In the rows, zero is written as 128.
Each row of numbers stands for one thing and depends on some of the facts below. Use the named rows to name the rest.

Some things and their rows:
davon: [135 130 135 112 123 129 126 133 123 154 148 123 124 133 128 124 121 124
 138 140 125 129 131 132 133 122 128 138 138 122 134 119 143 137]
trurun: [130 141 146 119 164  89 126 162 138  90 111 178 101 110 130  51 175 188
 107 154 140 152 164 116 131 132 140 137 163 115 115 152 115 138]
siflin: [130 129 130 115 114 135 127 134 126 141 133 122 127 133 134 132 122 129
 134 133 124 131 126 126 127 128 124 133 136 125 132 124 136 138]
druvola: [100  90 143 109 130  94 154 152 156  75 105 139 116 119 144  99 102 139
  97 137 125 113 135 213 140 160 123 152  99 128 136 144  75 133]
brozum: [126 128 131 112 110 137 128 138 131 144 121 119 130 134 138 132 126 130
 127 132 125 131 122 123 120 132 120 134 134 126 133 125 132 139]
pegun: [116 127 134 103  99 141 128 148 139 149  97 116 134 134 146 127 130 136
 112 130 128 129 117 117 106 138 113 133 128 129 134 126 123 141]
badol: [139  98 129 141 178  81 152 109 110  46 227 166  96 112 116 141  94 109
 162 151 121 132 138 192 207 108 150 145 106 113 123 145  96 124]
stufano: [107 128 123 143 102 135 126 140 144 134 104 112 132 139 156 140 127 161
 124 123 141 146 114 114 122 153 106 125 124 138 124 134 136 150]
bozedis: [142 130 104 136 120 143 131 126  98 126 188 141 125 119 113 130 108  89
 143 134  97 135 150 125 153 115 142 124 145 129 134 129 165 141]
boflopa: [122 125 120 196 142 103 129 107 125 117 120 139 120 124 134 127 133 178
 133 118 154 147 137 137 142 138 122 114 116 141 114 131 129 139]
zoflu: [125 129 138 104 113 132 126 140 131 162 123 118 129 134 136 121 125 131
 124 138 128 127 126 126 120 129 120 138 134 125 136 120 133 140]
flibim: [155 132  98 146 133 138 131 111  86 119 224 148 116 118 100 135 100  82
 166 137  91 138 157 134 175 103 153 124 152 124 130 127 178 139]
skenis: [125 128 130 110 109 138 128 140 130 142 122 120 130 134 138 130 126 130
 127 131 125 132 121 122 121 131 120 132 133 127 132 125 132 139]
kleban: [129 116 131 167 141  79 139 105 162 160  67 140 112 139 121 104 122 139
 102 117 109 140 170  73  75 117 135 134  70 138 123 133 134 122]
nastir: [103 139 152 150 168  97 163 121 120 151  81 160 153 117 159 124 127 115
 136  95 168 160 145 153 134 125 117  99 113 114 170 131 144  89]
lamom: [117  97 136 129 146  91 150 134 138  75 135 146 111 117 130 105 104 137
 118 137 123 118 141 208 155 143 133 146 107 125 133 139  92 129]
tugen: [107 139 150 154 173  96 164 117 116 148  93 162 150 117 156 125 126 114
 141  95 165 160 149 155 140 121 120  98 114 113 168 130 147  88]
steker: [122 134 124 115 154 143 116 126 145  99 143 114 137 132 118 138 128  96
 127 126 127 101 111 125 128 136 139 140 131 132 114 131 138 103]

There are 3 kinds of fact about the things: Ω, ψ, λ.
Ω: points at; ψ: is directly followed by; λ: hangs directly under
badol Ω: druvola
bodrul Ω: viger
boflopa Ω: grupe
bomis Ω: befal
brarik Ω: broplum
dregu Ω: rogro
drusil Ω: natenen
druvola Ω: batrudris
feni Ω: kestas
flatuklom Ω: trubriflis
flokes Ω: viger
fogifle Ω: noke
giser Ω: plufu
kleban Ω: trubriflis
kloma Ω: trubriflis
lamom Ω: druvola
lidros Ω: flatuklom
nastir Ω: plufu
nedrel Ω: goda
pabolo Ω: druvola
planul Ω: nedrel
plufaklal Ω: teviler
pluplutre Ω: tepil
redrel Ω: natenen
rikar Ω: fozun
rogro Ω: droklil
rolo Ω: rurasor
roplas Ω: skeflok
rozi Ω: planul
rustir Ω: grari
skestu Ω: gromuk
skibrul Ω: biklok
skogruk Ω: brito
stustum Ω: brito
sufa Ω: befal
tasor Ω: vapligru
temafle Ω: pidoges
tifar Ω: pidoges
trebrar Ω: plufu
trole Ω: mibrur
trurun Ω: broplum
tugen Ω: plufu
tustibe Ω: gradrak
vebem Ω: pidoges
vobek Ω: pidoges
zigran Ω: broplum
ψ:
baklen ψ skales ψ bogo ψ kapetim ψ rozi
brodo ψ broplum ψ nastir
druvola ψ leste ψ diski
fabre ψ bodrul ψ klorus ψ bomis ψ befal ψ misa ψ stimu ψ stodil
flipoke ψ rogro ψ brunas ψ vuplen
flogugren ψ flatuklom
flokes ψ sabi ψ trole ψ truplak ψ brarik ψ fogifle ψ drusil
fozun ψ nusko ψ feni ψ klibim
kloma ψ giser ψ trebrar ψ tifar ψ teviler ψ temafle ψ neges
kozoni ψ kleban
lemam ψ skogruk ψ zoflu ψ trurun ψ davon ψ batrik ψ kipastek
lidros ψ skestu
lilo ψ dradada ψ noke
mufir ψ brore ψ vufu ψ stustum ψ tetidas ψ nevo ψ foloskis ψ bozedis ψ sufa ψ pabolo ψ flibim
pegun ψ nedrel ψ skenis
roplas ψ rikar ψ redrel ψ stutirim ψ tasor ψ lobur ψ skagun ψ vobek ψ vutar ψ badol ψ nufis
skibrul ψ gralol ψ pluplutre ψ grobri ψ stutakik ψ skipifas ψ vodil ψ rital ψ tustibe ψ ponafle
stufano ψ regu ψ planul ψ boflopa ψ trikir ψ grifu ψ dregu ψ rustir
tevuflu ψ vapligru ψ niso
truska ψ suson ψ brozum ψ natenen
vebem ψ plufaklal ψ boskil ψ rolo ψ plufu ψ mufla
zigran ψ vone ψ skeflok ψ siflin ψ gole
λ goda <- badol, lobur, nufis, redrel, rikar, roplas, skagun, stutirim, tasor, vobek, vutar
λ rurasor <- baklen, bogo, kapetim, rozi, skales
λ flatrim <- batrik, davon, kipastek, lemam, skogruk, trurun, zoflu
λ druter <- batrudris
λ mibrur <- befal, bodrul, bomis, fabre, klorus, misa, stimu, stodil
λ stenek <- biklok
λ petan <- boflopa, dregu, grifu, planul, regu, rustir, stufano, trikir
λ trubriflis <- boskil, mufla, plufaklal, plufu, rolo, vebem
λ vuzil <- bozedis, brore, flibim, foloskis, mufir, nevo, pabolo, stustum, sufa, tetidas, vufu
λ skata <- brarik, drusil, flokes, fogifle, sabi, trole, truplak
λ skizal <- brodo, broplum, nastir
λ viger <- brozum, natenen, suson, truska
λ besom <- brunas, flipoke, rogro, vuplen
λ gromuk <- diski, druvola, leste
λ vosom <- dradada, lilo, noke
λ steker <- droklil
λ tepil <- feni, fozun, klibim, nusko
λ namok <- flatuklom, flogugren
λ mefom <- giser, kloma, neges, temafle, teviler, tifar, trebrar
λ kestas <- gole, siflin, skeflok, vone, zigran
λ notrul <- gralol, grobri, pluplutre, ponafle, rital, skibrul, skipifas, stutakik, tustibe, vodil
λ gradrak <- grari
λ didrul <- grupe
λ pidoges <- kleban, kozoni
λ trumos <- lamom
λ flila <- lidros, skestu
λ triskem <- nedrel, pegun, skenis
λ brito <- niso, tevuflu, vapligru
λ ropar <- tugen

Name these rows:
No name comes twice in this set of rows, the named rows included.
[129 130 125 130 167 109 120 109 171 133 124 116 123 149 109 123 112  89
 121 125 101 108 144  76  94 124 149 152  93 135 115 134 164  98] => trubriflis
[123 121 143 149 128 113 127 127 129 158  75 136 132 116 130 109 149 167
  93 125 158 117 132 140 104 131 116 127 114 138 127 112 103 136] => flokes
[130 122 119 220 137 113 123  96 115 127 101 137 128 112 128 144 148 206
 115 109 176 131 124 141 131 136 113 112 110 152 101 111 119 145] => planul
[125 116 140 157 139  77 137 111 168 182  55 137 114 139 124  92 124 142
  93 123 114 135 171  76  66 119 132 138  69 139 130 128 131 124] => kloma
[127 128 108 125 104 150 131 140 112 135 150 134 132 121 124 127 115  94
 122 131 104 130 142 118 134 126 131 125 139 133 136 130 152 145] => tetidas
[139 131 133 115 128 128 126 127 118 153 159 125 122 133 125 125 118 124
 145 140 121 130 134 134 139 118 131 137 141 121 132 118 147 136] => batrik
[ 98 139 161 139 167  95 162 129 125 175  70 157 154 118 163 112 130 116
 126 100 173 155 147 155 127 126 113 103 112 114 174 125 140  92] => giser
[128 121 134 160 130 115 129 120 123 137  85 139 130 115 127 120 146 167
 101 119 153 122 131 139 109 129 119 123 114 138 120 115 104 134] => rogro
[130 121 133 152 144 110 134 115 113 113 143 152 121 116 128 144 141 132
 127 131 148 139 122 113 144 107 127 123 106 127 121 131  97 128] => tasor
[126 119 135 154 133 117 131 119 117 120 117 148 128 113 132 148 150 146
 109 126 161 130 114 110 128 113 118 121 100 134 116 125  86 133] => redrel
[122 122 137 147 129 112 130 126 130 143  88 138 128 120 131 109 141 156
 106 124 146 126 134 138 113 131 121 123 115 134 129 122 107 132] => plufaklal
[137 127 126 116 129 131 131 124 110 115 189 135 120 129 131 164 121 107
 156 141 126 142 113 101 159 103 130 133 126 118 124 132 126 134] => skagun
[124 121 130 104 114 131 134 141 132 120 141 122 124 133 136 130 112 124
 132 137 117 129 123 144 136 134 125 140 132 123 134 131 129 138] => batrudris
[136 129 105 132 113 146 130 130 103 130 175 139 127 120 116 129 109  90
 136 134  99 133 147 123 148 118 138 125 142 130 135 129 160 143] => foloskis

The same things again, as new rows of numbers:
Known rows:
pluplutre: [121 126 147 131 136 123 125 128 120 133 144 139 128 155 121 108 125 122
 125 126 140 118 157 124 124 117 127 126 122]
plufaklal: [126 145 127 125 126 123 130 127 127 126 146 126 130 126 121 115 124 123
 126 126 130 121 133 123 130 120 127 125 124]
rogro: [129 133 129 126 135 123 125 127 120 129 135 127 126 118 121 122 124 123
 132 128 122 129 122 123 130 124 127 126 128]
flatuklom: [122 137 120 126 118 125 146 133 120 217 140 124 143 111 121 109 125 146
 125 126 118 158 118 123 121 126 127 128 137]
skipifas: [121 116 136 143 131 123 122 129 122 128 112 142 125 159 129 113 123 121
 126 126 134 120 143 123 122 118 127 127 124]
stutakik: [121 116 140 140 135 123 123 129 122 131 116 142 125 154 125 111 124 121
 127 126 134 121 142 124 122 118 127 127 124]
nastir: [133 133 119 126 129 122 122 129 185 133 112 153 143 125 146 112 124 123
 138 146 131 144 198 154 136 118 128 129 121]
vufu: [146 136 118 126 117 152 138 127 121 123 127 125 133 111 122 118 143 165
 137 126 118 129 138 133 153 119 128 131 127]
siflin: [125 123 122 127 125 123 125 127 120 125 117 127 127 126 123 126 125 123
 129 126 125 127 121 123 127 123 127 127 127]
triskem: [127 116 139 125 123 128 123 128 121 123 120 124 123 122 126 113 124 123
 122 126 121 120 118 129 120 135 128 126 122]
rikar: [136 176 119 127 135 122 130 127 195 116 122 125 129 114 123 185 124 121
 122 132 147 128 119 142 123 158 137 127 126]
nufis: [124 119 121 127 116 124 126 127 145 117 114 126 125 137 169 236 130 121
 122 126 148 128 119 154 121 169 128 126 126]
lobur: [130 140 120 126 126 122 126 127 162 116 109 126 125 118 140 209 125 121
 122 127 143 134 119 148 121 166 132 126 129]
grifu: [122 117 120 132 121 122 125 128 120 120 109 128 126 135 131 132 125 123
 127 126 127 124 125 123 125 124 127 126 125]
lemam: [128 135 130 126 137 125 125 127 120 135 148 128 127 117 121 113 124 123
 131 129 123 129 121 123 128 122 127 126 128]
drusil: [122 123 120 129 116 123 131 127 121 116 109 126 129 149 139 143 124 123
 123 127 136 118 142 124 127 122 127 126 121]
vobek: [121 121 122 125 118 139 123 128 200 115 109 124 150 189 124 204 161 124
 124 126 197 120 120 138 120 129 127 127 123]
pabolo: [121 116 122 127 118 150 175 127 122 118 136 125 124 147 184 108 152 191
 123 126 121 120 126 146 162 119 129 167 177]

Name these rows:
No name comes twice in this set of rows, the named rows included.
[144 148 118 126 118 146 145 127 120 117 128 126 137 111 125 125 133 166
 130 126 117 120 161 133 156 118 129 127 122] => stustum
[137 182 119 127 139 123 131 127 198 117 131 125 129 113 121 181 124 122
 122 134 146 129 119 140 124 158 139 127 127] => roplas
[172 116 133 128 178 125 122 127 123 140 210 130 124 111 122 168 152 131
 146 127 117 117 116 123 124 124 128 126 121] => broplum
[133 123 119 126 128 123 122 134 186 127 113 142 143 140 145 111 125 128
 138 147 132 145 195 153 138 119 129 127 121] => tugen
[122 122 122 127 122 123 162 127 204 118 114 129 123 172 191 161 127 130
 122 126 176 119 119 156 127 163 131 144 180] => badol
[122 115 127 147 117 124 125 131 120 117 108 139 127 182 148 122 124 122
 123 127 147 117 162 123 122 118 127 126 121] => tustibe
[122 121 119 129 137 126 163 127 157 116 189 124 123 177 144 110 124 153
 123 133 151 118 116 123 146 118 130 150 186] => lamom
[137 117 119 130 149 123 123 131 121 141 114 164 127 112 150 110 135 122
 154 155 117 176 146 158 125 117 127 149 122] => plufu

Now the same things, written a new way:
Some rows with their names:
teviler: [159  84 131 138  91 161  72 135 136 101 151  87 158 131 160 104 131 117
 112 144 147  95  85 128 109 164 163 113]
trebrar: [127  75 178 132  73 154  69 147 114  64 115 121 159 108 171 108 180 155
  92 190 193 106 111 143 100 201 166 110]
ropar: [183 100 163 132  40 108  96 132 151 116 163  80 151 146 158 100 145 124
 111 138 145 118 103 114 104 178 169 132]
regu: [141  53 134 130  81 147  85 138 139 102 153  83 165 125 149 116 139 102
 115 180 140 100  90 125  96 169 154 146]
vufu: [151  73 134 152  95 147  83 140 133  95 158 101 140 129 152  92 123 105
 110 165 164 115 105 111 119 164 164 131]
feni: [146  69 154 152  83 156  94 144 125 110 149  84 154 109 149 102 136 118
 106 167 152 108 104 124 109 170 149 122]
pidoges: [208  98 110 128  80  66  66 169 163 125 153  81 156 204 193  99 158  95
 171 106 127 122 124 148  93 231 176 112]
fabre: [135  77 159 139 105 126  87 158 141  93 149  79 153 106 152 116 120 121
 103 152 145 119 105 125 108 156 155 126]
nevo: [152  79 126 157  99 152  85 135 126  98 163 103 151 138 152  92 125 112
 109 163 165 112 100 110 123 165 157 131]
klibim: [149  75 142 145  88 155  83 141 131 105 151  86 156 122 154 105 135 118
 109 157 149 102  94 124 110 168 154 122]
grupe: [153  80 131 133  91 150  77 140 142 101 151  86 153 132 160 105 128 112
 109 150 147  97  83 121 108 164 161 120]
flibim: [154  90 113 166 104 161  88 131 116 104 170 106 169 150 152  90 129 125
 109 158 165 109  92 110 130 167 148 130]
bodrul: [132  72 167 149 101 131 103 156 131 101 151  75 159  96 148 112 121 127
  99 159 151 124 109 124 111 156 143 126]
baklen: [149  69 150 140  85 151  81 145 137 103 146  84 145 115 154 106 133 110
 109 159 149 105 100 125 106 168 160 122]
davon: [155  80 141 147  86 164  80 138 126 107 151  85 160 121 154 102 136 122
 111 154 150  99  95 129 111 171 155 115]
mibrur: [163 121 170 122  83  60  99 153 167  92 168  69 167 140 159 123 117 141
 103 113 134 140 102 115 107 149 167 137]
fozun: [152  72 140 130  89 147  73 142 147  96 147  85 142 124 160 108 128 105
 111 150 146 100  90 123 104 161 168 122]
vebem: [160  52 130 163 109 122  82 187 120 129 135  81 156 136 172  97 155  96
 160 158 143 124 148 159  98 233 143 103]

Which thing is each row?
No name comes twice in this set of rows, the named rows included.
[152  65 110 179 127 134 100 184 110 141 145  85 164 153 159  76 183 112
 156 140 140 121 114 150 113 244 127 102] => vobek
[150  78 139 147  90 157  84 140 129 106 152  87 159 124 153 104 135 121
 108 156 149 102  93 125 110 168 153 121] => gole
[122  73 177 132  76 145  72 149 117  64 116 123 158 112 170 110 180 153
  90 192 192 108 108 137 101 200 163 118] => nastir
[154  77 144 145  85 163  79 139 128 106 149  85 156 119 155 102 136 119
 110 155 150 100  97 129 109 170 157 115] => truplak
[153  71 151 140  82 158  78 142 135 103 144  83 145 111 155 103 132 111
 110 158 150 102 102 129 105 169 163 115] => lemam
[177  75 162 115  67 114 123 118 178 128 163  59 126 144 158  46 163 122
  88  89 157 118  46 100 113 177 150 135] => goda
[153  75 138 132  90 147  74 141 145  98 148  85 146 128 160 108 129 108
 110 149 145  99  88 124 105 161 166 121] => vapligru
[143  90 134 132 115 130  81 147 148  90 155  80 165 130 161 117 116 124
 103 133 141 108  81 123 112 145 157 124] => befal
[140  61 128 150  83 161 100 133 118 115 163  86 189 130 143 112 146 121
 112 182 144 100  87 124 105 174 135 146] => rustir
[151  77 148 158  83 169  91 138 117 114 153  85 165 114 150  98 139 127
 108 161 154 103 101 128 112 173 145 115] => fogifle
[149  78 129 171  95 162 101 132 112 108 169 101 164 131 148  87 128 123
 105 167 171 116 101 109 128 166 141 131] => sufa

